Below is a small trained network, with its code and all its weights. Each question gives an input and a class and asks what happens when units are switched off, that is, made to give their printed mean instead of their output.

import numpy as np


def w(rows, s, z=0):
    codes = np.array(rows[::2]) - 128.0
    scale = np.full(codes.shape[1], s)
    scale[-1] = z or s
    return codes * scale


def norm(h):
    return h / np.sqrt((h * h).mean(-1, keepdims=True) + 1e-5)


def f(y):
    return y / 2 * (1 + np.tanh(0.7978845608 * (y + 0.044715 * y**3)))


def log_softmax(a):
    a = a - a.max(-1, keepdims=True)
    return a - np.log(np.exp(a).sum(-1, keepdims=True))


def net(x, mask):
    res = np.array(x, float).reshape(1, 3) / 4 @ E
    u = 0
    for l in range(3):
        y = f(norm(res) @ A[l][:, :-1].T + A[l][:, -1])
        res = res + np.where(mask[u : u + 5], y, B[l][:, -1]) @ B[l][:, :-1]
        u += 5
    return log_softmax(norm(res)[-1] @ U[:, :-1].T + U[:, -1])


A, B = {}, {}
E = w([
[134,136,151,145,147,128,100,126,120,6],'x0',
[175,101,120,237,135,131,124,87,128,167],'x1',
[171,125,255,103,219,132,168,17,181,120],'x2',
],0.0069)
A[0] = w([
[112,134,129,53,116,130,131,152,129,144,3],'0.n0',
[124,129,144,83,134,128,145,111,133,235,70],'0.n1',
[115,130,108,97,128,129,140,143,121,237,176],'0.n2',
[112,130,137,3,136,128,137,127,126,116,111],'0.n3',
[108,135,110,16,112,126,122,160,126,107,94],'0.n4',
],0.024,0.003)
B[0] = w([
[173,94,81,56,162,95,139,127,157,114,193],'0.n0',
[73,171,6,176,153,113,206,143,122,140,245],'0.n1',
[196,83,229,92,97,135,55,96,141,126,249],'0.n2',
[114,185,114,138,9,88,129,162,227,102,252],'0.n3',
[124,87,149,138,241,176,133,94,28,158,245],'0.n4',
],0.017,0.016)
A[1] = w([
[26,162,97,87,207,165,127,200,40,65,41],'1.n0',
[92,127,51,208,58,149,25,247,49,87,35],'1.n1',
[36,196,178,91,30,144,74,218,140,75,86],'1.n2',
[103,161,215,110,179,141,165,98,191,96,18],'1.n3',
[137,118,150,139,1,120,60,190,161,172,4],'1.n4',
],0.019,0.0019)
B[1] = w([
[152,132,81,195,141,135,178,79,96,166,210],'1.n0',
[36,102,144,129,113,159,87,254,179,154,232],'1.n1',
[150,76,98,10,198,116,130,128,119,160,234],'1.n2',
[173,102,163,172,108,122,105,122,91,120,207],'1.n3',
[165,150,159,195,107,131,125,84,87,87,244],'1.n4',
],0.016,0.011)
A[2] = w([
[170,180,200,177,40,145,65,73,136,54,75],'2.n0',
[157,89,195,7,200,162,71,72,122,129,13],'2.n1',
[98,149,119,202,194,155,173,75,101,169,2],'2.n2',
[177,102,202,170,154,134,76,91,96,71,20],'2.n3',
[217,67,157,60,167,122,94,88,123,109,7],'2.n4',
],0.021,0.0018)
B[2] = w([
[105,147,126,145,67,167,113,38,156,209,210],'2.n0',
[156,101,150,50,183,62,138,176,131,24,226],'2.n1',
[147,97,119,120,168,173,114,118,66,142,202],'2.n2',
[158,130,118,119,73,99,117,112,176,148,226],'2.n3',
[96,165,250,166,138,129,127,154,69,72,251],'2.n4',
],0.016,0.023)
U = w([
[164,112,207,65,167,73,126,148,102,35,156],'0',
[140,93,61,162,197,180,152,104,52,171,180],'1',
[144,133,191,165,26,144,70,55,162,172,238],'2',
[37,99,125,142,104,176,64,241,192,151,1],'3',
[103,198,3,92,75,68,175,154,244,100,29],'4',
],0.011,0.0014)

Each question gives the input, the list of numbers given to net, and the class t.
The units are the neurons (one row each of A and B). Each row of codes is followed by its name. A weight is (code - 128) times the scale printed after its matrix; where a second scale follows, it is the last column's (A, B and U).
mask holds one flag per neuron, layer by layer. A switched-off neuron (its flag False) gives its mean, the last column of its row in B, instead of its output. The means were averaged over made-up inputs and are rounded, as every weight is.
A unit's drop is (log p(t) with every unit on - log p(t) with that unit switched off) / (log p(t) with every unit on - log p(t) with every unit switched off).
The circuit of an input: a set's keep is (log p(t) with only the set's units on - log p(t) with every unit switched off) / (log p(t) with every unit on - log p(t) with every unit switched off). Starting from the 12 units with the biggest drops (on a tie, the unit counted first), units are removed one at a time, each time the one whose removal leaves the highest keep (on an exact tie, the one counted first), for as long as the keep stays at least 0.8.
units of the circuit, in order: the units of the circuit, biggest drop first
unit that matters most: the unit with the biggest drop
k most important neurons: the k neurons with the biggest drops, biggest first
k most important neurons of layer l: the k neurons of layer l with the biggest drops, biggest first
input [4,1,-3], class 3: 3 most important neurons	(0.n4; 0.n2; 1.n1)
input [4,1,-7], class 3: 4 most important neurons	(1.n1; 0.n2; 0.n4; 0.n0)
input [2,5,3], class 2: 3 most important neurons	(0.n1; 0.n4; 0.n3)
input [1,5,-2], class 3: 4 most important neurons	(0.n4; 0.n2; 0.n0; 0.n3)
input [6,5,-5], class 3: 2 most important neurons	(0.n2; 1.n1)
input [-8,2,6], class 1: unit that matters most	0.n1
input [-7,5,-3], class 2: 2 most important neurons	(0.n2; 0.n4)
input [6,3,0], class 3: units of the circuit, in order	(0.n2; 0.n0; 1.n1)
input [4,-4,-8], class 1: 2 most important neurons	(0.n2; 1.n0)
input [3,-8,-3], class 1: 2 most important neurons	(0.n4; 0.n2)
input [2,4,6], class 2: 4 most important neurons	(0.n1; 0.n4; 0.n3; 1.n2)
input [-3,5,-7], class 2: 3 most important neurons	(0.n4; 1.n4; 2.n0)
input [6,8,8], class 2: 2 most important neurons	(0.n1; 0.n4)
input [-6,-8,2], class 4: units of the circuit, in order	(0.n3)
input [3,-1,-8], class 1: 2 most important neurons of layer 0	(0.n2; 0.n3)
input [-6,-5,6], class 4: 2 most important neurons of layer 0	(0.n1; 0.n3)
input [2,2,3], class 2: 3 most important neurons of layer 0	(0.n1; 0.n3; 0.n4)
input [-6,-3,3], class 4: 2 most important neurons of layer 0	(0.n1; 0.n3)
input [-4,-1,5], class 4: 2 most important neurons of layer 0	(0.n1; 0.n4)
input [-1,-3,5], class 4: most important neuron of layer 0	(0.n3)
input [-4,-1,7], class 4: 2 most important neurons of layer 0	(0.n1; 0.n4)
